Each row has a name. Each piece below is followed by the name of the row it came from, unless a question asks for something else. Each question is about the rows just above it. Places in a row count from 0.

127 185 227  21  40 180 121  65 244  16  36  82 148 : Q974
222 176 117 155 240  17  38  87  68 201 234 238 202 : Q262
115  59  23 240 203  89 149 205  13 239 210 160  94 : Q201
239 222 176  93 213  24  16  38 126 146 200 236 231 : Q453
 44  97 155  87  12 235 205 154 201  44  17  23  64 : Q763
228 240 222  43 157  63  25  16 185  86 145 199 228 : Q944
187 228 241  16  95 122  65  26 228  38  84 141 200 : Q831
 17  45  94 148  35 234 237 207 147  93  45  18  29 : Q524
 21  18  43 202  85 206 233 238  84 156  98  46  23 : Q339
 56  23  16 235 148 201 204 237  35 209 157  99  47 : Q616
174 115  58 209 238  42  90 149 116 236 239 211 151 : Q341
63 is at row and place -> Q944, 5
13 is at row and place -> Q201, 8
Where in the named rows is 174? -> Q341, 0
Where in the named rows is 82? -> Q974, 11
117 is at row and place -> Q262, 2

115 108  76 219 220 203  88 140 153  61 213  45 107  65  97  76 122  90 : Q550
 87 198  60  78  75  79 199  78 192  69 119  88  84  60  74  92 194 196 : Q185
 63 232  37  65  59  58 233  55 223  57  80 107  99  67  61 101 216 226 : Q143
 67  97  86  57  71  61 102  79  65 215  30  79  66  93 214  44  71  82 : Q135
117 182 116 110 116 110 179 113 178 101 136 146 137 127 101 140 176 183 : Q726
150  67 145 166 166 169  65 155  76 158 133  90 109 114 166 103  78  63 : Q125
Where in the named rows is 232? -> Q143, 1
Where in the named rows is 109? -> Q125, 12
Row and place of 150 in the named rows: -> Q125, 0
Row and place of 66 in the named rows: -> Q135, 12
Where in the named rows is 30? -> Q135, 10
114 is at row and place -> Q125, 13

113 123  64  95 105 147 115  86 157 116 147 136 103 128 117 127 125 147 125 167 101 149 127  82 168 121  98 100 163 138 112 128 103 164 101 142 174 105 184 120 190 178  89  93 177 145  83 156 172 -> Q948
111 181 147  44 102 154 149 132  89 122 146 174 159 182 198 109 129 200 135 205 144 112 201  28 128  58 204 201 181 184 142 196 137 159 151 209 165 172 124 148 105 120  87 100 190  83 103  67 170 -> Q927
111 181 147  44 102 154 149 132 150 122 146  69 131 182 198 109 129 200 135 205 144 112 201  28 128  58 204 201 181 184 142 196 137 159 151 209 165 172 124 148 105 120  87 100 190  83 103  67 170 -> Q48
180 144  30 124 117 163 109  73 142  76 153 115  89 126 140  99 124 146 118 143  90 175 115  96 156 145 101  87 188  82  81 142  94 192 110  86 169 118 119 187 157 229 112 130 194 178 100 162 154 -> Q25
121 167 150  59  98 140 130 105 138 124 149  85 108 177 159 102 121 206 141 207 144 102 188  48 155  65 169 172 156 156 122 178 138 151 141 185 163 174 133 163 119 124  91  69 196  91 110 104 146 -> Q320
113 123  64  95 105 147 115  86 157 116 147 136 103 128 117 127 125 147 125 167 101 149 127  82 168 121  98 100 163 138 112 128 103 164 101 142 174 105 184 120 190 178  87 100 190  83 103  67 170 -> Q398
119 168 139  54  93 134 147  97 139 113 142  89 128 167 170 115 129 152  84 192 138 107 194  42 147  91 184 172 145 154 110 180 136 147 147 173 164 167 145 154 113 130  90  92 180 104 117  92 155 -> Q805
which: 119 168 139  54  93 134 147  97 139 113 142  89 128 167 170 115 129 152  84 192 138 107 194  42 147  91 184 172 145 154 110 180 136 147 147 173 164 167 145 154 113 130  90  92 180 104 117  92 155 -> Q805
Where in the named rows is 94? -> Q25, 32
Which row holds 113 123  64  95 105 147 115  86 157 116 147 136 103 128 117 127 125 147 125 167 101 149 127  82 168 121  98 100 163 138 112 128 103 164 101 142 174 105 184 120 190 178  89  93 177 145  83 156 172? -> Q948
Which row holds 111 181 147  44 102 154 149 132 150 122 146  69 131 182 198 109 129 200 135 205 144 112 201  28 128  58 204 201 181 184 142 196 137 159 151 209 165 172 124 148 105 120  87 100 190  83 103  67 170? -> Q48

119 167 133  73 = Q267
 78  96  74 130 = Q451
119  51  57 101 = Q772
 52 179 253 102 = Q937
130 is at row and place -> Q451, 3
Where in the named rows is 101? -> Q772, 3
Row and place of 52 in the named rows: -> Q937, 0
Where in the named rows is 74? -> Q451, 2
73 is at row and place -> Q267, 3
Row and place of 51 in the named rows: -> Q772, 1

 89 126  68  40  48  64 = Q939
149 151 121 103 157 137 = Q536
 51  96 173 184  55 194 = Q220
166 124 119 186  80 134 = Q283
158 104 114 152 122 112 = Q530
 86 153  71  19  69  80 = Q423
182  90  73 244  84 133 = Q437
138 245 181  71 151 122 = Q430
97 88 63 88 73 96 = Q205
Where in the named rows is 64? -> Q939, 5
133 is at row and place -> Q437, 5
153 is at row and place -> Q423, 1
Where in the named rows is 245? -> Q430, 1

 29 166  92  44  41  78 146 -> Q175
196 231  61  39 210 115  76 -> Q810
115 232  30  32 101 126 149 -> Q87
134  75  85  74  91  38  71 -> Q353
Row and place of 92 in the named rows: -> Q175, 2
29 is at row and place -> Q175, 0
76 is at row and place -> Q810, 6
Row and place of 232 in the named rows: -> Q87, 1
Row and place of 39 in the named rows: -> Q810, 3

170  36 209 158  Q964
  5  45 101 131  Q456
 34 151 100 152  Q876
181 146 127 217  Q821
110  46 100 136  Q459
153  62 193 153  Q961
Where in the named rows is 101? -> Q456, 2
Where in the named rows is 46? -> Q459, 1
Where in the named rows is 36? -> Q964, 1
Where in the named rows is 152? -> Q876, 3
Row and place of 158 in the named rows: -> Q964, 3
Row and place of 136 in the named rows: -> Q459, 3
Row and place of 34 in the named rows: -> Q876, 0

143  98 137 159 122 167 143  90 167  93 167 146  59  88 145 140 170 144  Q878
157 113 102 170 109 131 115 151 122 135 128 141 115 144 134  70 113 148  Q897
176  86 149 124  66 104 153 196 116 195 157 189 179 151  80 147 149 192  Q498
 76 170 153 176 154 140  28  33 147 156 183 155  62  92  88 109 154 158  Q182
156 177 196 142 180 103 147 105 149 151 109 148  86 113 126 120 119 128  Q137
145 116 118 157 111 112 133 133 154 157 152 150  77 125  90  96  72 123  Q207
174 125 144 127  91 132  86  64  72 142 151 172  41 152  48 142  81 166  Q758
 97 124 167  85  84 149 112 115  73 105 106 125 153  85 113 145 136 121  Q216
84 is at row and place -> Q216, 4
which: 174 125 144 127  91 132  86  64  72 142 151 172  41 152  48 142  81 166 -> Q758
102 is at row and place -> Q897, 2
Row and place of 150 in the named rows: -> Q207, 11

